Below are the code and all the weights of a small trained network. Each question names an input and a target symbol and asks about switching units off, where a switched-off unit gives its printed mean instead of its output.

import numpy as np


def w(rows, s, z=0):
    codes = np.array(rows[::2]) - 128.0
    scale = np.full(codes.shape[1], s)
    scale[-1] = z or s
    return codes * scale


def norm(h):
    return h / np.sqrt((h * h).mean(-1, keepdims=True) + 1e-5)


def f(y):
    return np.maximum(y, 0)


def softmax(a):
    e = np.exp(a - a.max(-1, keepdims=True))
    return e / e.sum(-1, keepdims=True)


def log_softmax(a):
    a = a - a.max(-1, keepdims=True)
    return a - np.log(np.exp(a).sum(-1, keepdims=True))


def net(x, mask):
    ids = ['βδεζηπ'.index(c) for c in x.split()]
    T = len(ids)
    res = E[ids] + P[:T]
    r = norm(res)
    for j in range(3):
        rows = slice(4 * j, 4 * j + 4)
        q, k, v = (r @ M[0][rows].T for M in (Q, K, V))
        z = softmax(np.where(np.tri(T) > 0, q @ k.T / 4**0.5, -1e9)) @ v
        o = O[0][rows]
        res = res + np.where(mask[j], z, o[:, -1]) @ o[:, :-1]
    y = f(norm(res) @ A[0][:, :-1].T + A[0][:, -1])
    res = res + np.where(mask[3:15], y, B[0][:, -1]) @ B[0][:, :-1]
    return log_softmax(norm(res)[-1] @ U[:, :-1].T + U[:, -1])


Q, K, V, O, A, B = {}, {}, {}, {}, {}, {}
E = w([
[212,123,53,81,161,70,202],'β',
[53,153,63,146,194,144,99],'δ',
[130,121,156,2,111,126,25],'ε',
[177,32,142,167,150,122,70],'ζ',
[113,103,64,198,64,113,146],'η',
[145,142,87,106,115,79,54],'π',
],0.0041)
P = w([
[198,159,95,154,135,181,107],'0',
[133,40,2,76,105,153,125],'1',
[139,177,119,146,71,55,80],'2',
[201,152,93,154,144,171,109],'3',
[135,45,9,70,106,163,131],'4',
[106,145,147,133,109,47,118],'5',
[199,158,103,151,154,165,117],'6',
[109,29,13,55,121,141,143],'7',
[87,128,173,125,130,42,147],'8',
[196,160,110,148,158,154,128],'9',
[96,11,20,59,139,124,163],'10',
[74,122,188,126,138,44,162],'11',
],0.0043)
Q[0] = w([
[71,76,115,155,133,94,89],'head 0',
[144,144,104,203,148,127,171],'head 0',
[196,81,169,168,88,121,122],'head 0',
[102,173,104,160,100,138,139],'head 0',
[170,147,147,89,154,63,103],'head 1',
[123,161,63,122,153,94,145],'head 1',
[175,83,104,160,101,84,159],'head 1',
[105,6,48,27,141,142,166],'head 1',
[138,98,103,78,130,107,61],'head 2',
[113,128,48,136,125,67,161],'head 2',
[125,71,117,194,104,134,127],'head 2',
[67,132,107,147,54,114,107],'head 2',
],0.016)
K[0] = w([
[95,80,137,149,149,165,130],'head 0',
[132,139,111,164,132,113,166],'head 0',
[176,95,147,158,107,118,124],'head 0',
[116,149,94,160,137,133,114],'head 0',
[175,138,120,85,145,91,97],'head 1',
[133,188,110,138,135,95,135],'head 1',
[167,117,154,161,98,98,152],'head 1',
[101,168,250,138,155,92,188],'head 1',
[144,125,75,109,146,97,70],'head 2',
[133,132,77,138,117,105,188],'head 2',
[119,88,121,185,129,114,127],'head 2',
[88,132,88,147,81,143,128],'head 2',
],0.021)
V[0] = w([
[162,146,153,109,151,121,155],'head 0',
[143,92,130,108,125,137,182],'head 0',
[93,154,153,163,162,94,72],'head 0',
[168,179,103,96,134,142,174],'head 0',
[65,149,75,250,141,116,95],'head 1',
[65,198,92,67,123,166,125],'head 1',
[145,96,117,117,1,150,161],'head 1',
[105,134,86,167,128,103,204],'head 1',
[157,131,132,119,104,140,121],'head 2',
[153,67,154,99,141,143,57],'head 2',
[134,126,110,144,151,141,141],'head 2',
[152,77,163,84,117,138,62],'head 2',
],0.007)
O[0] = w([
[85,138,140,89,142,137,108,94],'head 0',
[120,157,119,102,105,115,175,130],'head 0',
[142,115,140,120,118,129,48,55],'head 0',
[95,100,172,106,207,147,134,175],'head 0',
[136,164,132,129,105,98,255,149],'head 1',
[78,145,25,157,136,75,128,1],'head 1',
[76,48,182,136,127,142,65,98],'head 1',
[52,130,63,135,130,213,132,181],'head 1',
[123,109,108,142,156,143,126,173],'head 2',
[100,131,115,128,198,134,173,169],'head 2',
[120,85,139,155,115,140,120,181],'head 2',
[104,147,111,120,198,124,173,139],'head 2',
],0.0051,0.0025)
A[0] = w([
[105,242,117,174,133,195,97,68],'neuron 0',
[177,138,160,129,168,193,144,76],'neuron 1',
[76,97,116,120,113,60,180,124],'neuron 2',
[125,116,114,152,90,66,44,93],'neuron 3',
[152,187,133,141,51,151,1,2],'neuron 4',
[139,147,144,125,181,182,195,112],'neuron 5',
[176,167,108,154,106,135,65,68],'neuron 6',
[166,203,189,200,152,192,118,118],'neuron 7',
[200,116,78,141,86,125,92,137],'neuron 8',
[15,125,208,122,168,114,204,104],'neuron 9',
[61,129,204,195,132,114,129,152],'neuron 10',
[189,122,71,164,96,160,117,93],'neuron 11',
],0.0098,0.0046)
B[0] = w([
[105,82,183,155,95,74,74,151],'neuron 0',
[160,148,181,125,125,114,171,223],'neuron 1',
[131,145,161,145,178,130,98,213],'neuron 2',
[81,122,144,165,86,109,128,211],'neuron 3',
[249,122,165,68,100,170,179,171],'neuron 4',
[109,131,129,118,68,129,105,254],'neuron 5',
[134,175,118,98,131,120,181,162],'neuron 6',
[92,91,59,174,173,145,107,188],'neuron 7',
[96,142,130,149,93,116,114,247],'neuron 8',
[174,93,112,211,124,152,169,157],'neuron 9',
[104,158,116,60,139,115,90,163],'neuron 10',
[152,118,135,74,154,145,135,217],'neuron 11',
],0.018,0.0041)
U = w([
[194,146,194,68,45,143,183,180],'β',
[37,115,121,156,77,48,57,2],'δ',
[150,149,189,95,255,102,73,163],'ε',
[180,61,124,238,162,180,171,220],'ζ',
[93,59,41,56,126,228,103,147],'η',
[117,214,28,125,154,107,223,69],'π',
],0.0077,0.00066)

Each question gives the input, a string of symbols that net reads in full, and the target symbol t.
The units are the heads (4 rows each of Q, K, V and O) and the neurons (one row each of A and B). Each row of codes is followed by its name. A weight is (code - 128) times the scale printed after its matrix; where a second scale follows, it is the last column's (O, A, B and U).
mask holds one flag per unit, heads first, then neurons. A switched-off unit (its flag False) gives its mean, the last column of its rows in O or B, instead of its output. The means were averaged over made-up inputs and are rounded, as every weight is.
A unit's drop is (log p(t) with every unit on - log p(t) with that unit switched off) / (log p(t) with every unit on - log p(t) with every unit switched off).
The circuit of an input: a set's keep is (log p(t) with only the set's units on - log p(t) with every unit switched off) / (log p(t) with every unit on - log p(t) with every unit switched off). Starting from the 12 units with the biggest drops (on a tie, the unit counted first), units are removed one at a time, each time the one whose removal leaves the highest keep (on an exact tie, the one counted first), for as long as the keep stays at least 0.8.
units of the circuit, in order: the units of the circuit, biggest drop first
most important unit: the unit with the biggest drop
top k neurons: the k neurons with the biggest drops, biggest first
heads that matter: for each layer, one digit per head in row order, 1 if its drop is at least 0.15 and else 0, layers parted by /
input δ ζ β β δ ζ ζ β ζ π δ ζ, target ζ: heads that matter : 011
input ζ ζ π β δ ζ, target ε: heads that matter : 101
input β β β ζ β π δ, target δ: most important unit : neuron 0
input β β β, target ε: heads that matter : 101
input η δ π π π π β η, target ε: units of the circuit, in order : neuron 2; head 1
input δ δ β β ζ δ β ε ζ δ π, target β: heads that matter : 010
input ζ β ε β π, target δ: heads that matter : 011
input π β β ε ε β β π π β ε π, target ε: top 2 neurons : neuron 2; neuron 10
input ζ ζ δ π δ ε ε, target ε: heads that matter : 011
input η ζ β η β η, target ε: top 4 neurons : neuron 2; neuron 10; neuron 5; neuron 8
input β β δ π ζ β δ ζ ζ ε η δ, target ε: heads that matter : 111
input ζ π ε ζ β η ζ π, target ζ: heads that matter : 010
input δ π ε β π δ η β β ζ β ε, target δ: heads that matter : 111
input ε ζ ε β ζ, target δ: top 2 neurons : neuron 8; neuron 4
input β β β ζ δ π β π ζ, target δ: heads that matter : 101
input δ β δ β β δ π β δ ζ ε β, target ζ: heads that matter : 100
input δ ζ β η β ζ β δ, target β: units of the circuit, in order : head 1
input δ ζ δ δ β η π δ, target ζ: units of the circuit, in order : head 1; neuron 9
input ζ β δ β β β δ β η β η, target ζ: top 2 neurons : neuron 9; neuron 2
input π ε β ε ζ β, target δ: most important unit : head 2
input β η ζ π β π δ β δ δ ε ε, target δ: top 3 neurons : neuron 3; neuron 1; neuron 11
